Each row is followed by its grade, which names the range that a hidden value of the row falls in. A new part has a new value, new ranges and new names.
[  55  -99  152  -50  -56   32  226  -68 -114   15   46   92   36 -120
  114  -60  -61   16  -17   66   30 -184 -105  -32 -122   10   94   34
  -40  -55    2   12  167   51   68   90 -117 -100   23]	(52)
[-192  125 -113  146   40  147  -68   11  139  181   30 -121  199  114
 -129 -104 -116 -107   -9  243   -2   96  186  -93  -83  -36 -170 -179
    9  -90 -130  145  114 -141    9 -283  229   81  464]	(34)
[ 198  203   64 -252 -147   17  114  178  -55  209 -132   89   78  -98
  -25 -125   83    6   29  152  158  -60   85  -87  -71  -33  -54   65
  -11 -254   20  112 -140  -37   37  235   44  -78  -35]	(52)
[ 284  148   84  -97 -142   81  162  178 -163   40 -146  277  -30 -126
   14   22  120  172  142   35  130  -89  -22   21  -88  -43  -78  174
  -47  -50  108  151 -127   34   98  244   63   20 -189]	(48)
[ -86  183    6  318   70  202  -39  -93   93  132  -14   91   97  296
 -190 -180  -63  119  198   89   24  -94   23   66 -225  -69 -245  -24
 -264   -2   54  358  280  -28   97 -312  158  116  465]	(53)
[-124   62  106  -33    1 -109  146  -48  -96   56   14 -180   58 -109
   31  -69  -28  -58  -21   59  109 -283   36  -54   14  -27   40   23
  237  -50 -109  -45  180   64   90   23  -66 -147  250]	(52)
[ 164  186  164 -190   11  -99   93  -33 -127  379 -129   73  126  -54
   64 -169  -60  -70   25  214  134  -82  -40  -24 -138   98   76   32
 -117 -392 -103   21   47  -40  -22   51   30 -195   95]	(49)
[ 107  128    1 -179  -98  -56   87  128   -1  -16   23   56   75  -60
  -27 -134   25  -27  114   80  107  -84  -34   55  -81   32   31   58
   44  -31  143   67   -8  -39   18   73 -123   32  -33]	(39)
[ -80  123  -99  262   27  207  -44   21   97   53  -11   95   83  242
 -165  -52   -7  112  152  114    4   24  101   68 -135  -53 -243  -46
  -57   57   23  245  128  -28  130 -264  288  108  366]	(34)
[ 198  187   40 -262 -139    2   61  164  -16  127  -98  106   61  -65
  -56 -117   81   32  106  135  152  -15   24  -36  -80   20  -41   65
  -15 -217   77   97 -151  -10   48  185   51  -10  -49]	(49)
[ 123  -86 -148  325 -160  274  -31   22   -9  -15  -15  276   62  236
 -137  207   -4   87  151  104  -77  150   92 -123 -165  -65  -99  -73
   19   -1  -69  108    5   50  213  -73  253  -73  110]	(52)
[ 141   33   -3   21  -51   64  -46   81  -66 -209   33  -51   58 -172
  -67   33   50   97  140   51  -28 -499  -92  201  228 -102  126   89
  295  161  150  -47  -72   88   79 -118 -321   29  -76]	(52)
[-211 -216   71  -24   68   11  314  -88 -109  171   -3   80  -76  103
  168 -144   -2  148 -145   48   21 -228    9   61 -160   91 -102   21
  116   33  145   -4  409   64  156    5  150 -173   82]	(52)
[  -4   45   -9 -209  -77  -42   13   -2   99  -55  104   -7   90   23
  -84 -182  -10  -24  179   73   61 -124  -53   65 -149   64    8  -12
   29  -30  198   10  -23   17   68  -12 -193  -29   80]	(34)
[ 239  228    4 -379 -170  -96  -88  117  152  277 -127   50  139  254
 -250 -293  126  -18  192  214  176  -35    5  -54  -81  111   39   13
  -58 -490  125  108  -89   55   82  115   76 -132   62]	(39)
[ -44  118 -116  309   98  142   -2   43  -18   66  -31  117  100  146
  -38   75  -15   61   85  145  -20   27  120  174  -59  -32 -159  -21
  104  110 -120  106   82  -50  121 -308  350  -10  332]	(38)
[ 204  -85   87 -255 -227   32  190  122   52 -238  123   40  120 -271
    4   -4    9 -127   31  107   57  -12 -140 -153   11  -26  240   32
  -32  -74  -56   38  -82   49    6  250 -156  124  -64]	(39)
[ 199    1  -29  -53 -124  177 -133  174    6 -354  108  -50   52 -202
  -85  -11   51  207  103   80  -67 -424 -100  291  326  -84  125    6
  346  178  284 -103 -197   77   97 -161 -347   95 -201]	(48)
[ -41 -258  185 -228   -1  -22  364  -59  -29  -69  160  -93  158 -417
  251   -4 -128 -248 -233  199   -9  -84 -140 -137   23   29  303  -28
    1  -77 -299 -101  137    8  -66  120  -46   12  149]	(38)
[  11  124  -95 -140 -103  -58  -52  149   69 -135  -58 -150   49  -82
 -239   53  174   -7  250   39  100 -330   29  -47  167  -84  -11  127
  319   68   82   55 -148  131  104   69  -60  148   75]	(34)
[-203   41  -54 -159  -22  -24   57   55   -8  250  -32  -66  -27  148
   -4 -255   -8  108  -72  114  105  -64  147   -5 -126  116 -209  -84
  217 -115  256   -6  207  -52   99  -23  109  -97   64]	(49)
[ 191  207   26 -309 -133 -102  -22   91   89  218  -72   51  132  155
 -159 -265   63  -44  159  177  157  -42  -18  -24 -113   99   50   18
  -62 -369  112   92  -29    7   44   90  -11 -104   53]	(39)
[  96   79   72 -176 -146   17   37   39  -12   14   47  -21  101 -140
  -30 -118  -64  -47   65  119   82  -61  -31 -105  -80    9   57  -38
   -2 -162   52   15  -45  -21   13   94 -190  -12    9]	(48)
[ 139  141   49 -128  -97   22  162  146 -115   42  -52  111   44 -189
   50  -41   41   20   57   70  107 -120   31    9  -82  -52  -44   97
   38  -11   62   81  -91  -48   32  166  -74  -16  -73]	(52)
[ 179  172   56  -96 -164   29  -45   44  -75   66  -13   91   46  -24
  -72 -127  -55   63  171   75  106  -48  -39  -46 -153   31  -15  -11
  -35 -175  175   53  -45  -23   49   69 -206  -43  -82]	(34)
[ 209 -258  193 -113 -138   99  314  -34  -53 -310  127  211   34 -279
  120  109    7   15   69   24  -11 -123 -267  -39  -63  -19  245  116
 -134   59  -76   23    6  173   97  225  -97   60  -68]	(34)
[-161   19  158 -115  -23  -43  148  -38  -47   26  107 -221   61 -114
   93 -208  -89   10 -165  103  101 -187   46    6   32   23   36  -98
  235 -115  -48 -111  206   31  101  -19  -58 -189  246]	(53)
[  31  225   43 -438  -39 -167  -70    9  138  424  -55 -182  240   60
 -112 -359  -51 -230    9  324  156  -27   60 -118  -87  139   80 -110
  -23 -555  -51  -17  -37  -81  -62    2  -15 -180  249]	(38)
[ 120    9  -28  -25  -35   59  -97  115  -31 -264  101 -127   84 -230
  -32    4   -5   68   62  109  -50 -426 -117  253  317  -47  195   18
  370  157  152 -126  -66   40   25 -211 -328   97  -95]	(44)
[   6    9 -109  300 -110  221 -127  -68  108   65   44  105  126  280
 -232  -19 -140  -28  180  143  -38  157   -3 -222 -228  -15  -78 -142
 -200 -114   -2  251  232  -43   56 -208   92  163  273]	(50)
[ -59  289  -28  -69  -30  -61 -119   29  -88  348 -105  -13  -19  239
  -95 -313  -39  170  113   82  158 -124  125   79 -190  115 -243  -55
  141 -202  351   36  149  -82   92 -104  -65 -172   25]	(34)
[-142   22  149 -103  -48  -92  191  -31  -46   -6   84 -136   -1  -16
   70 -178  -36   37  -93   43  157  -94   14  -18  -51   58   15  -36
  202 -108  -45  -52  266   87  152   60   65 -160  253]	(44)
[ 170   90   99   94  -11   13  291  131 -310 -135   -9  233  -36 -349
  237  121  -20   75   44  -30   76 -137  -97  165  -68  -48   30  194
   67  261   25   56   50  -62    6  104 -109   82 -181]	(50)
[ -52   -5   -6  -76  -54    9  144   39  -17 -224  162   35   35 -174
   55  -65  -41    4  123  -17   29 -150  -56  120 -141   -8  -23   38
   87  251  206   10    5  -35   46    8 -271   67  -11]	(48)
[  52  126    9 -176  -61 -108   38   43   27   50   54  -14  122    6
  -43 -198  -35  -89  112  113   92 -105  -46   53 -104   75   77    1
   38 -103  119   20   64  -48    1  -19 -181  -44   60]	(39)
[ -26   53  100  -11  -76  -88  157  -34  -71  -51  -38   37  -68   82
  -67  -13   97  119  179  -60  169 -168  -39  -42 -112   15  -51  130
  127  -19   10   72  171  206  229  147  121  -82  180]	(49)
[ -98  140  -11 -140  -42 -199  107   66    0   50  -65 -164   48  -22
 -108  -22  102 -112  118   50  183 -179   64 -128   16   -1    1  105
  268  -65  -93   41   87   93   93  126   97   -7  241]	(50)
[ -89    4 -152  182  -75  162  -90   -2  124  133   47  -34  185  163
 -160   -6 -141 -152   24  234  -34  209  116 -250 -128   -6  -58 -198
  -24 -150 -139  133  152 -107   11 -197  185  102  330]	(50)
[ 112  -31   95   23  -89   47   67   52  -83 -250  122   25  -10  -53
   39  -84   -7  193   23   12   22 -275 -138  237  119   15  138   19
  234   95  174  -75  148  106  150  -85 -186  -56  -63]	(39)
[ 189   40  -71   36  -74   41  -80  119  -33 -308  -14   45   -4  -92
 -166  139  150  153  318  -16   -2 -446 -143  204  207  -79   88  186
  289  238  202   21 -126  172  131  -71 -197  161 -119]	(38)
[  20  -66  -73  378  -19  196   -7  -91  -83   98   -8  191   98  162
  -34  180 -121   17   86  145  -84  124   55  -87 -166   -4  -51 -104
   -5  -30 -182   47  141   -2  136 -209  246  -96  228]	(48)
[  37  -37 -215  244  -72  163  -11  123   17  -32   -6  149  105  143
  -81  228   21  -12   63  166  -55  198  150  -25  -17  -22  -58  -73
  223   59 -172   18  -30   -7  158 -144  389  -24  175]	(50)
[  31  -17 -194  164 -232  238 -144   64  212   -5   48   89  132  315
 -314   -2  -41  -33  170  161  -19  270   83 -300 -169  -24  -99 -170
  -96 -147   25  234   85  -17  107  -83  189  174  211]	(39)
[-185  -34   21  -15   56  -24  135  -58 -124  259  -47   51  -78  178
   86 -200  -35  185  -52   59   68 -159   52   89 -179  138 -176  -22
  153  -46  246  -15  348    3  135  -78  108 -169   48]	(34)
[ -39  -31 -117  231 -102  209  -64  -30   64  104   20   57  148  163
 -145   82 -110  -65   65  191  -47  197  123 -244 -153  -29  -89 -174
  -25 -128 -156  104   78  -38   95 -140  224    4  288]	(48)
[  62  105 -159 -145 -102  -72  -97  221   93 -200  -19 -187   96 -114
 -239   52  167  -60  214   83   51 -380   -2   32  295  -80  103  114
  412  119  119   11 -144   82   40  -19 -162  206  -13]	(39)
[ 150  130    9 -131 -100  -49  107  132  -49  -29    6  118   59  -67
   -5  -91   31   -1  135   58  102  -83  -50   77  -93   28   35   87
   32    1  140   71   -7  -34   28   83 -119   22  -79]	(39)
[  -3   92  -97 -161 -123  -37  -34  166   95 -168  -14 -140   31  -50
 -211    8  163   20  195   41  104 -254   33  -25  147  -59  -19   90
  328   63  111   43 -113  122  122   71  -22  138   72]	(38)
[ 172  -25   11  -18 -120  124  -54  157  -17 -381  170  -35   33 -142
  -14  -80    8  206   28   54  -43 -356 -138  333  285  -30  177  -14
  341  184  285 -114  -10   63  103 -177 -336   55 -183]	(39)
[ 106  163   77 -128  -60   15  233  189 -195   83  -72   68   50 -349
  154   -1    5  -18  -59  101  119  -83   75  -14  -27  -65  -47   91
   87    6  -35   48  -94 -116  -28  188  -26   14  -88]	(53)
[ 229  272  177  -44   14  -17  250  166 -378  325 -226   95   89 -470
  240   76  -46  -72 -123  182  141 -122   67  -70   32  -80   27  138
   23 -162 -254   49  -73 -162 -116  186   37  -44  -94]	(53)

[-113  484 -188 -115   22  235 -423  178   23   60 -248   -5 -288    0
 -200 -283  191    6 -360 -168  -31  -49  227 -269  179 -152 -108   45
   56  -43   80 -240  337  202   49   -1   43 -205   79]	Z418
[ -19  247   27  -99 -184  -68 -443  371  -37 -131 -182   33 -144   24
  345 -122  -68 -146  191  101   89  -96  150 -208  151 -114 -158 -215
  -57  -15  126 -193 -228 -273  248   61   -1 -113  -10]	Z105
[  11   83  168   54 -151   14 -528  456   57 -105 -212  -48  143   45
  540 -341 -107  -95  353  129  -50 -149  152 -127   74   17 -276  -23
 -101  196   59 -183 -109 -243  340 -109   54  -95 -126]	z410
[  -2   38  494  281  367  386 -338  271 -128 -381 -271 -239  220  -89
  267 -361  318  228 -109 -628  565 -477  180  421  190  161  220 -275
  146  -81 -284    7  117  200 -112   96  111   15 -159]	z805
[ -47  143 -279  -20  -35   40 -167 -122 -113   64  105  -19  -96 -155
 -160  154   58 -110 -159 -197 -317  343 -174 -239   79  -54  117  119
  -12  215 -135  -77    9    5  184    4   49 -251  259]	Z105
[ -42 -168  -32 -163 -199 -259  156 -242  184   79  -66  217   30   44
   51   91 -246 -207  249  344 -346   -8 -241  -61 -124  203 -100  220
   12    2  109  209   -2  202   -8 -227  -11  170  -88]	z66
[-182  -30  239  367  227   94  -89  174  -31 -122 -124 -139  476 -203
  273    3  -13  138  143 -318  299   38  330  -14  128  -77  -22 -302
    4    6   -7    2 -383 -273   45 -217 -142   66  229]	z410
[ -80  347   29   37  119   71  -61  -87 -181 -484 -193  -59  -77 -174
 -131    8  441  -85  -44  -84  291   77   12  244  -96  436  277  -79
    4 -244  -95  218    8  375  -44  236  124  154   83]	Z418
[  34 -184  167  154 -176 -129 -144  225  318  202   48  -21  226  163
 -188  -99 -398  129  -98 -176  262 -275   60   53  133 -344   73 -246
  101  159  -62  101  108  -80 -419  -17  -48  297   48]	z31
[ -73  185  462  278  292  320 -223  238  -99 -339 -288 -108  178 -125
  150 -227  212  225  -93 -620  676 -424  354  284  268   -5  234 -443
  135 -233 -138   -8  -34   26 -209   37    4   80   -9]	Z418
[-232 -341 -111   45  308 -112   56  -13  120   24 -215 -361  485   20
  162  -70  -24   54 -152 -183  279  -14  216  -90  -97 -119 -138 -192
    3  -77   59   61 -368   99 -148 -112 -206  366  169]	Z741
[  49   71  -34 -174 -247 -191  212 -357  190    2 -247  290  -32   64
   29  -22 -347 -269  182   87 -201 -192 -124 -216  -87  264   91  112
  -15 -241  189  204  117  251  -81 -209   -3  313  -66]	z395
[   0 -127  164  143  -78 -176  104   10  130  173  143  162   -5   -6
 -197  308 -363   86  -79 -124  166 -132  -98    2  183 -221  131 -317
  218  -44   20  215  -48  -91 -278  -42 -135  104  125]	z395
[-133 -225   28  -16   91 -193  359 -310  -14  102   98  159  -50 -137
 -200  525 -114   -2 -109  -82   44   57 -210   23   89  -48  118 -195
  208 -203   35  267 -255  108 -221 -110 -183  104  134]	z805
[ -75  216  -37 -173 -137  -33 -524  411   17  -91 -198  -37 -161   90
  268 -252   42  -97   97  193   38 -111  164 -128  112 -141 -256  -94
  -40   63  100 -230  -94 -130  205   80   36 -153  -61]	Z741
[ -35  173  -19  105  198   88 -141  -57 -218 -503 -113 -263   74 -174
  -70  -38  510  -75  -93 -159  241  166 -111  308 -182  498  304    1
  -27  -54 -254  231   12  425   30  315  179  148   86]	Z418
[-102  -40  -24 -178 -204 -252  226 -283  217   39 -104  288  -32   35
 -134   99 -169 -173  204  403 -249  -13 -151   15 -128  211  -67  199
   36 -110  156  264   64  294 -150 -212  -12  239  -60]	z66
[-148 -422 -165   37  230 -163    1   39  218  123 -209 -424  523  115
  152 -154 -142   19 -207 -160  227  -55  148 -168 -156 -129 -174 -133
  -15    1   60   75 -255  155 -165  -93 -191  473  118]	Z105
[-103  554 -146   29  -24  212 -301   90   31   99 -144  132 -239  -79
 -258 -146   38   23 -250 -165 -121   56  219 -323  207 -140  -28   33
   73  -14  102 -161  340   67   80  -95   19 -268  214]	z410
[ -95  213   39  -61   75   67  -92  -84 -161 -363 -244   -6  -34 -152
  130  -33  307 -138   97  -73  101   20   20   93  -25  317  113  -15
  -40 -181  -40   55 -131  207   98   42   77   48   -2]	z31
[ -69  205  491  259  202  276 -201  240  -48 -320 -334  -32  215 -101
  229 -252   76  187   24 -604  679 -476  427  202  298  -64  213 -488
   91 -267  -64  -45 -110 -102 -214  -39  -26  129   -6]	z31
[ -24  129  464  217  283  322 -236  181  -66 -375 -357 -136  241  -45
  287 -384  123  189  -38 -691  653 -570  336  287  242   28  287 -410
  106 -220 -173  -37   13   48 -208   45   50  109  -71]	Z741
[-251 -428  -84   94  322  -58   69  -34  154   84 -232 -381  605  -20
  183 -102   16   58 -120 -185  158   45  202  -92 -131  -64 -218  -49
  -32    4   38   53 -341  152 -119 -256 -202  397  120]	Z418
[  50 -228 -211 -103 -134 -169 -174  -70  -51   60  161  -80   16  -19
  143  138 -118 -203   75   33 -403  225 -399 -133  -42   31   25  163
  -41  344 -174    0 -130  -31  250   41   73 -153   64]	Z741
[  -9  149  474  354  309  354 -251  218  -55 -342 -296 -157  294  -95
  227 -363  159  219  -45 -617  553 -446  292  289  183  143  239 -305
  119 -130 -183   39  130  114 -130    4   66   83  -45]	z410
[  16  -19 -263  -17 -148  -87 -204  -51  -89   88  206  -38  -47 -118
  -60  210  -36 -170  -20  -34 -412  395 -318 -213   18  -26   62  159
  -50  354 -166  -33  -74  -77  254   28   68 -224  203]	z31
[ 197  109   77   24 -222  -16 -187  -23   50  -20  -40  147  -80   34
  130 -100 -291 -157  115 -127 -214 -182 -238 -134   65  169  172   63
   36  101  -70   68  261   54  130  -15  130  -56  -63]	z410
[-151 -232   78    5  121 -168  349 -268   33  134   95  165  -52 -109
 -257  482 -108   66 -154  -66   88  -12 -174   90  108  -82   90 -200
  258 -203   37  282 -169  158 -297 -118 -185  103  106]	z395
[ -30 -226  106  134  -15 -244  194  -63  111  178  178  125   38  -28
 -157  398 -348   60  -58  -24   90  -30 -174   -4  106 -151   88 -269
  225  -37   32  280 -128  -49 -215  -54 -164  108  150]	z66
[-153  391 -170   31  -30  162 -141  -95  -60   73   -8  153 -159 -207
 -307   97  123  -17 -155 -173 -242  284   72 -228  174  -95   53  100
   24   69   -6 -106  122   20   80 -148   14 -271  275]	z805
[ 120   16  -26 -200 -267 -157   21 -241   91  -58 -181  193  -40   83
  204  -76 -348 -283  211  -60 -185 -227 -188 -194   -6  159  164   44
  -50  -89   41   66   23   72   29  -79   63  159  -79]	Z741
[  -4  132  -74  106  231  109 -234  -33 -216 -525  -62 -378  114 -114
  -82 -148  525  -42 -162 -225  241  144 -156  378 -210  474  376   32
  -26   75 -374  212  106  460   15  433  248   99  105]	Z741
[-108  -96   90 -162 -161 -204  216 -246  178   58  -87  326  -55   10
  -58  138 -177 -118  221  317 -212 -100 -150   62  -25  138  -75  132
   88 -117  132  219   11  214 -148 -255  -36  144 -108]	z66
[-243 -261  186  217  212  -52  -87  239   70  -38 -119 -204  464  -89
  262    3   28  130  126  -22  278   16  262   85   25 -112 -233 -232
   18   40   42   39 -436 -145  -37 -198 -176  176   93]	z395
[  22 -115  193  141 -173 -166  -51  173  270  181   77   96   76  115
 -237   61 -383  116  -84  -77  254 -251   11   65  152 -281   77 -286
  165   42    7  175   92  -54 -399   -9  -78  241   52]	z805
[  47 -170  191  160 -204 -150 -132  226  294  192   90   30  166  141
 -197  -26 -396  116  -63 -114  229 -249    6   75  140 -308   73 -244
  121  157  -56  132  104  -89 -389   -6  -43  255   37]	Z418
[-122  216   26  -59  109   61  -91  -93 -186 -435 -192  -46  -42 -157
   36  -18  411 -106   64  -43  157   64   -6  228  -58  346  174  -15
  -26 -154 -111  103 -114  269   36  142  115   44   25]	Z105
[  15 -137  233  225  393  300 -404  200 -212 -462 -101 -494  269 -105
  171 -311  592  123 -170 -422  324 -114 -140  556  -81  405  231   23
   55  201 -495  107  140  450   26  305  247   14 -140]	Z418
[ 111   68    4 -160 -238  -88   54 -277   81  -52 -199  218  -48   34
  118  -61 -289 -259  155 -140 -172 -213 -166 -186   16  184  196   63
  -35 -128   32   77   81  131  -12 -121   63  174  -73]	z31
[ 207  138  -12  -80 -256  -37 -104 -152   75  -48 -174  135  -63   66
  122 -158 -316 -247   73 -230 -158 -233 -187 -241   23  189  234   52
  -36  -41  -17   52  224  124   54  -24  113  130  -61]	Z418
[-130  484 -187 -129  -41  125 -318  131  -18   47 -181   91 -336  -49
 -198  -82  122  -38 -258  -86  -17   37  201 -296  204 -189  -81  -55
   53 -104  133 -199  144   59   60    1  -13 -207  147]	z31
[  -3  -15  -30  -95   97   48 -137 -142 -222 -264 -179  -79   56 -130
  474  -30   97 -213  178 -226 -148    8 -149 -102    8  261   98   34
  -69   -8 -110  -69 -255   19  357  -23   67 -141  -12]	Z741
